Below is a small trained network, with its code and all its weights. Each question gives an input and a class and asks what happens when units are switched off, that is, made to give their printed mean instead of their output.

import numpy as np


def w(rows, s, z=0):
    codes = np.array(rows[::2]) - 128.0
    scale = np.full(codes.shape[1], s)
    scale[-1] = z or s
    return codes * scale


def norm(h):
    return h / np.sqrt((h * h).mean(-1, keepdims=True) + 1e-5)


def f(y):
    return np.maximum(y, 0)


def log_softmax(a):
    a = a - a.max(-1, keepdims=True)
    return a - np.log(np.exp(a).sum(-1, keepdims=True))


def net(x, mask):
    res = np.array(x, float).reshape(1, 4) / 4 @ E
    u = 0
    for l in range(3):
        y = f(norm(res) @ A[l][:, :-1].T + A[l][:, -1])
        res = res + np.where(mask[u : u + 8], y, B[l][:, -1]) @ B[l][:, :-1]
        u += 8
    return log_softmax(norm(res)[-1] @ U[:, :-1].T + U[:, -1])


A, B = {}, {}
E = w([
[99,183,147,71,137,52],'x0',
[175,160,78,107,237,155],'x1',
[77,56,187,5,130,219],'x2',
[95,75,243,184,220,102],'x3',
],0.0027)
A[0] = w([
[110,96,140,117,99,134,112],'L0N0',
[155,138,148,153,124,223,149],'L0N1',
[135,138,111,43,78,184,128],'L0N2',
[71,143,149,3,143,69,114],'L0N3',
[143,123,114,64,200,183,118],'L0N4',
[86,96,162,106,67,133,149],'L0N5',
[113,137,75,103,111,147,4],'L0N6',
[140,85,143,157,102,250,119],'L0N7',
],0.0058,0.0026)
B[0] = w([
[95,155,128,161,130,132,172],'L0N0',
[163,122,161,107,99,139,207],'L0N1',
[92,40,94,76,177,116,253],'L0N2',
[254,125,195,133,86,139,253],'L0N3',
[82,194,124,212,127,208,240],'L0N4',
[84,194,103,156,169,219,232],'L0N5',
[139,99,98,115,126,61,149],'L0N6',
[234,136,196,127,96,100,243],'L0N7',
],0.0054,0.0032)
A[1] = w([
[144,159,180,177,146,136,235],'L1N0',
[116,105,50,125,94,103,103],'L1N1',
[126,190,161,67,112,68,200],'L1N2',
[109,85,170,134,146,139,82],'L1N3',
[188,127,144,77,96,134,126],'L1N4',
[141,180,106,105,176,125,3],'L1N5',
[118,136,99,64,209,189,132],'L1N6',
[48,101,172,121,1,137,84],'L1N7',
],0.0066,0.0017)
B[1] = w([
[84,159,68,11,115,138,253],'L1N0',
[68,90,62,19,229,93,157],'L1N1',
[226,65,102,160,133,252,172],'L1N2',
[113,104,104,43,210,75,171],'L1N3',
[144,118,75,58,84,124,201],'L1N4',
[120,134,138,175,66,218,144],'L1N5',
[109,204,115,171,89,201,199],'L1N6',
[186,204,57,241,214,252,189],'L1N7',
],0.0042,0.0048)
A[2] = w([
[254,128,81,191,142,41,159],'L2N0',
[169,147,220,148,216,133,206],'L2N1',
[100,179,169,212,169,160,133],'L2N2',
[92,52,125,98,112,233,135],'L2N3',
[119,158,43,201,178,61,123],'L2N4',
[60,27,172,74,237,72,98],'L2N5',
[252,108,172,139,111,116,103],'L2N6',
[111,209,73,17,115,178,255],'L2N7',
],0.0056,0.0029)
B[2] = w([
[106,113,188,56,113,163,165],'L2N0',
[140,108,49,114,42,157,178],'L2N1',
[160,137,85,167,149,102,159],'L2N2',
[91,188,156,93,139,57,193],'L2N3',
[87,163,181,110,124,148,159],'L2N4',
[109,104,71,112,145,62,145],'L2N5',
[253,65,129,154,86,112,148],'L2N6',
[120,83,143,187,136,79,254],'L2N7',
],0.0075,0.0093)
U = w([
[68,177,232,59,94,162,164],'0',
[250,85,138,103,62,155,165],'1',
[115,205,82,213,145,189,159],'2',
[89,82,33,76,127,57,149],'3',
[138,82,201,173,161,41,140],'4',
[142,100,161,144,171,121,2],'5',
[145,92,163,139,194,132,34],'6',
],0.013,0.0075)

Each question gives the input, the list of numbers given to net, and the class t.
The units are the neurons (one row each of A and B). Each row of codes is followed by its name. A weight is (code - 128) times the scale printed after its matrix; where a second scale follows, it is the last column's (A, B and U).
mask holds one flag per neuron, layer by layer. A switched-off neuron (its flag False) gives its mean, the last column of its row in B, instead of its output. The means were averaged over made-up inputs and are rounded, as every weight is.
A unit's drop is (log p(t) with every unit on - log p(t) with that unit switched off) / (log p(t) with every unit on - log p(t) with every unit switched off).
The circuit of an input: a set's keep is (log p(t) with only the set's units on - log p(t) with every unit switched off) / (log p(t) with every unit on - log p(t) with every unit switched off). Starting from the 12 units with the biggest drops (on a tie, the unit counted first), units are removed one at a time, each time the one whose removal leaves the highest keep (on an exact tie, the one counted first), for as long as the keep stays at least 0.8.
units of the circuit, in order: the units of the circuit, biggest drop first
most important unit: the unit with the biggest drop
top k neurons: the k neurons with the biggest drops, biggest first
top k neurons in layer l: the k neurons of layer l with the biggest drops, biggest first
input [-4,4,6,5], class 0: top 3 neurons in layer 2	[L2N3; L2N6; L2N1]
input [5,-7,-7,7], class 0: most important unit	L0N3
input [-1,-7,0,-8], class 3: units of the circuit, in order	[L1N1; L0N2]
input [6,3,0,6], class 1: top 3 neurons	[L0N3; L0N2; L1N2]
input [7,-6,0,4], class 1: top 3 neurons	[L0N3; L0N4; L1N2]
input [-5,1,-5,6], class 3: top 3 neurons in layer 0	[L0N3; L0N4; L0N7]
input [3,-6,-5,0], class 2: top 2 neurons in layer 2	[L2N3; L2N2]
input [7,-4,-6,4], class 1: top 2 neurons in layer 2	[L2N6; L2N3]
input [-6,8,7,-8], class 2: top 4 neurons	[L0N4; L1N6; L0N3; L2N0]
input [-5,-1,-3,7], class 3: top 2 neurons	[L0N3; L2N5]
input [-1,6,-6,2], class 0: top 2 neurons in layer 2	[L2N4; L2N0]
input [-8,7,-5,-1], class 1: units of the circuit, in order	[L0N5; L2N0]
input [1,-6,-8,8], class 0: top 3 neurons	[L2N4; L2N7; L0N2]
input [-7,7,7,2], class 0: units of the circuit, in order	[L2N3]
input [-4,-3,5,6], class 3: units of the circuit, in order	[L1N3; L2N5]
input [2,1,2,-1], class 4: top 2 neurons in layer 2	[L2N7; L2N1]
input [1,3,3,-2], class 4: top 2 neurons in layer 0	[L0N5; L0N3]
input [7,-4,0,8], class 3: top 3 neurons in layer 1	[L1N0; L1N3; L1N6]
input [4,-2,-7,4], class 0: top 2 neurons in layer 0	[L0N3; L0N7]
input [-1,7,3,1], class 2: units of the circuit, in order	[L0N4]
input [6,3,-3,8], class 3: top 2 neurons	[L0N7; L2N5]
input [2,6,-1,8], class 3: top 3 neurons	[L0N5; L1N7; L2N5]
input [-1,6,3,6], class 2: top 4 neurons	[L0N4; L1N6; L0N2; L1N1]
input [1,-2,2,0], class 4: top 4 neurons	[L2N7; L0N5; L0N3; L2N0]
input [-2,2,-6,-6], class 0: top 3 neurons	[L2N4; L2N0; L1N0]
input [-2,5,8,-4], class 0: top 2 neurons in layer 0	[L0N4; L0N2]
